Below are the code and all the weights of a small trained network. Each question names an input and a target symbol and asks about switching units off, where a switched-off unit gives its printed mean instead of its output.

import numpy as np


def w(rows, s, z=0):
    codes = np.array(rows[::2]) - 128.0
    scale = np.full(codes.shape[1], s)
    scale[-1] = z or s
    return codes * scale


def f(y):
    return np.maximum(y, 0)


def softmax(a):
    e = np.exp(a - a.max(-1, keepdims=True))
    return e / e.sum(-1, keepdims=True)


def log_softmax(a):
    a = a - a.max(-1, keepdims=True)
    return a - np.log(np.exp(a).sum(-1, keepdims=True))


def net(x, mask):
    ids = ['αγδζστ'.index(c) for c in x.split()]
    T = len(ids)
    res = E[ids] + P[:T]
    u = 0
    for l in range(2):
        r = res
        for j in range(2):
            rows = slice(3 * j, 3 * j + 3)
            q, k, v = (r @ M[l][rows].T for M in (Q, K, V))
            z = softmax(np.where(np.tri(T) > 0, q @ k.T / 3**0.5, -1e9)) @ v
            o = O[l][rows]
            res = res + np.where(mask[u + j], z, o[:, -1]) @ o[:, :-1]
        u += 2
        y = f(res @ A[l][:, :-1].T + A[l][:, -1])
        res = res + np.where(mask[u : u + 4], y, B[l][:, -1]) @ B[l][:, :-1]
        u += 4
    return log_softmax(res[-1] @ U[:, :-1].T + U[:, -1])


Q, K, V, O, A, B = {}, {}, {}, {}, {}, {}
E = w([
[155,49,51,178,86],'α',
[51,133,55,106,57],'γ',
[128,88,53,87,197],'δ',
[255,131,166,170,144],'ζ',
[117,191,120,94,114],'σ',
[218,224,206,132,149],'τ',
],0.015)
P = w([
[99,186,80,239,107],'0',
[87,123,130,151,52],'1',
[61,134,159,176,185],'2',
[170,164,30,128,83],'3',
[123,84,172,86,60],'4',
[127,97,176,123,211],'5',
[188,126,42,70,97],'6',
[160,47,225,46,72],'7',
[196,45,193,83,231],'8',
[128,124,65,9,108],'9',
],0.011)
Q[0] = w([
[178,119,166,67,4],'L0H1',
[182,179,39,131,119],'L0H1',
[133,126,170,166,42],'L0H1',
[113,170,85,143,191],'L0H2',
[70,98,201,220,166],'L0H2',
[95,102,111,139,144],'L0H2',
],0.014)
K[0] = w([
[198,47,117,59,174],'L0H1',
[101,202,189,48,122],'L0H1',
[186,39,142,192,144],'L0H1',
[114,178,154,145,129],'L0H2',
[86,156,79,248,118],'L0H2',
[116,107,157,167,136],'L0H2',
],0.014)
V[0] = w([
[115,223,130,65,62],'L0H1',
[225,152,236,64,88],'L0H1',
[173,58,84,235,29],'L0H1',
[122,139,108,37,129],'L0H2',
[181,213,242,122,153],'L0H2',
[192,68,160,2,216],'L0H2',
],0.0088)
O[0] = w([
[63,229,58,168,132,220],'L0H1',
[212,243,25,62,151,3],'L0H1',
[181,219,194,35,47,222],'L0H1',
[6,57,1,202,213,166],'L0H2',
[224,158,65,111,156,10],'L0H2',
[125,28,130,138,154,12],'L0H2',
],0.0078,0.0059)
A[0] = w([
[18,87,21,95,60,209],'L0N1',
[149,179,99,173,64,28],'L0N2',
[159,255,163,101,179,140],'L0N3',
[161,142,153,109,130,2],'L0N4',
],0.009,0.0082)
B[0] = w([
[229,149,199,174,157,253],'L0N1',
[159,191,41,189,185,148],'L0N2',
[160,2,74,179,133,161],'L0N3',
[36,230,53,66,149,130],'L0N4',
],0.0087,0.024)
Q[1] = w([
[154,64,165,152,129],'L1H1',
[185,60,147,148,150],'L1H1',
[136,133,145,115,210],'L1H1',
[145,94,160,227,115],'L1H2',
[213,112,204,123,126],'L1H2',
[247,180,181,123,124],'L1H2',
],0.012)
K[1] = w([
[132,20,177,127,96],'L1H1',
[122,6,65,69,88],'L1H1',
[81,165,145,108,224],'L1H1',
[58,134,75,145,117],'L1H2',
[56,78,157,76,151],'L1H2',
[123,110,101,41,254],'L1H2',
],0.0097)
V[1] = w([
[123,100,163,214,154],'L1H1',
[168,44,147,178,3],'L1H1',
[138,220,119,193,118],'L1H1',
[121,139,93,231,40],'L1H2',
[2,169,74,140,137],'L1H2',
[130,129,97,138,65],'L1H2',
],0.0076)
O[1] = w([
[134,130,86,146,94,217],'L1H1',
[49,173,152,35,163,250],'L1H1',
[154,2,68,103,229,192],'L1H1',
[157,189,247,84,73,214],'L1H2',
[143,208,117,142,146,64],'L1H2',
[122,147,182,137,158,131],'L1H2',
],0.0072,0.014)
A[1] = w([
[99,196,103,208,159,28],'L1N1',
[137,97,245,103,145,190],'L1N2',
[156,157,53,193,164,253],'L1N3',
[92,107,158,144,75,40],'L1N4',
],0.012,0.0051)
B[1] = w([
[195,55,123,1,176,141],'L1N1',
[53,134,50,203,26,252],'L1N2',
[18,164,138,49,157,180],'L1N3',
[129,116,149,88,244,158],'L1N4',
],0.0092,0.027)
U = w([
[114,114,189,75,67,2],'α',
[185,242,120,215,128,176],'γ',
[89,70,144,227,172,99],'δ',
[196,111,106,109,60,178],'ζ',
[112,160,254,132,174,202],'σ',
[131,153,14,162,116,9],'τ',
],0.0067,0.007)

Each question gives the input, a string of symbols that net reads in full, and the target symbol t.
The units are the heads (3 rows each of Q, K, V and O) and the neurons (one row each of A and B). Each row of codes is followed by its name. A weight is (code - 128) times the scale printed after its matrix; where a second scale follows, it is the last column's (O, A, B and U).
mask holds one flag per unit, layer by layer, with each layer's heads first. A switched-off unit (its flag False) gives its mean, the last column of its rows in O or B, instead of its output. The means were averaged over made-up inputs and are rounded, as every weight is.
A unit's drop is (log p(t) with every unit on - log p(t) with that unit switched off) / (log p(t) with every unit on - log p(t) with every unit switched off).
The circuit of an input: a set's keep is (log p(t) with only the set's units on - log p(t) with every unit switched off) / (log p(t) with every unit on - log p(t) with every unit switched off). Starting from all 12 units, units are removed one at a time, each time the one whose removal leaves the highest keep (on an exact tie, the one counted first), for as long as the keep stays at least 0.8.
circuit, biggest first: the units of the circuit, biggest drop first
most important unit: the unit with the biggest drop
k most important neurons: the k neurons with the biggest drops, biggest first
k most important neurons of layer l: the k neurons of layer l with the biggest drops, biggest first
which heads matter: for each layer, one digit per head in row order, 1 if its drop is at least 0.15 and else 0, layers parted by /
input σ σ τ δ ζ σ δ, target σ: circuit, biggest first -> L1N2
input α σ δ τ γ α ζ γ γ α, target γ: circuit, biggest first -> L1H1, L0H1, L1N3
input ζ δ γ α, target δ: which heads matter -> 11 / 01
input γ α γ γ σ, target α: which heads matter -> 10 / 10
input δ γ γ γ ζ γ γ σ τ, target δ: which heads matter -> 00 / 00
input γ γ γ σ σ σ ζ γ α α, target σ: circuit, biggest first -> L1N2, L0H1
input ζ γ γ γ γ δ γ, target δ: which heads matter -> 11 / 00
input γ γ γ γ, target γ: which heads matter -> 10 / 01
input γ γ γ ζ δ γ α τ, target α: 2 most important neurons of layer 0 -> L0N1, L0N2
input α γ γ, target α: circuit, biggest first -> L0H1, L1N2, L1H1
input γ γ α α, target γ: circuit, biggest first -> L1H2, L0H2
input γ σ α σ ζ, target ζ: 3 most important neurons -> L0N3, L0N1, L1N2
input γ σ σ, target δ: which heads matter -> 10 / 10
input γ δ α ζ, target ζ: 2 most important neurons -> L0N1, L1N3
input σ σ σ σ ζ σ γ γ, target ζ: which heads matter -> 10 / 00
input α σ γ ζ, target σ: circuit, biggest first -> L1N2, L0H1, L1N3
input δ τ δ δ γ γ ζ γ ζ, target δ: most important unit -> L0N1
input σ δ δ, target γ: which heads matter -> 01 / 01
input γ δ α α, target δ: which heads matter -> 11 / 00
input γ γ σ ζ γ τ γ δ γ δ, target δ: which heads matter -> 11 / 01
input ζ γ γ σ τ, target ζ: 2 most important neurons -> L0N3, L0N1
input γ ζ γ γ σ, target ζ: circuit, biggest first -> L0H1, L0N3
input γ σ γ ζ, target σ: which heads matter -> 10 / 01
input α δ α γ α, target α: circuit, biggest first -> L0H1, L1H1
input α γ γ γ γ σ τ γ σ σ, target σ: which heads matter -> 10 / 00
input γ α α γ, target γ: which heads matter -> 00 / 01
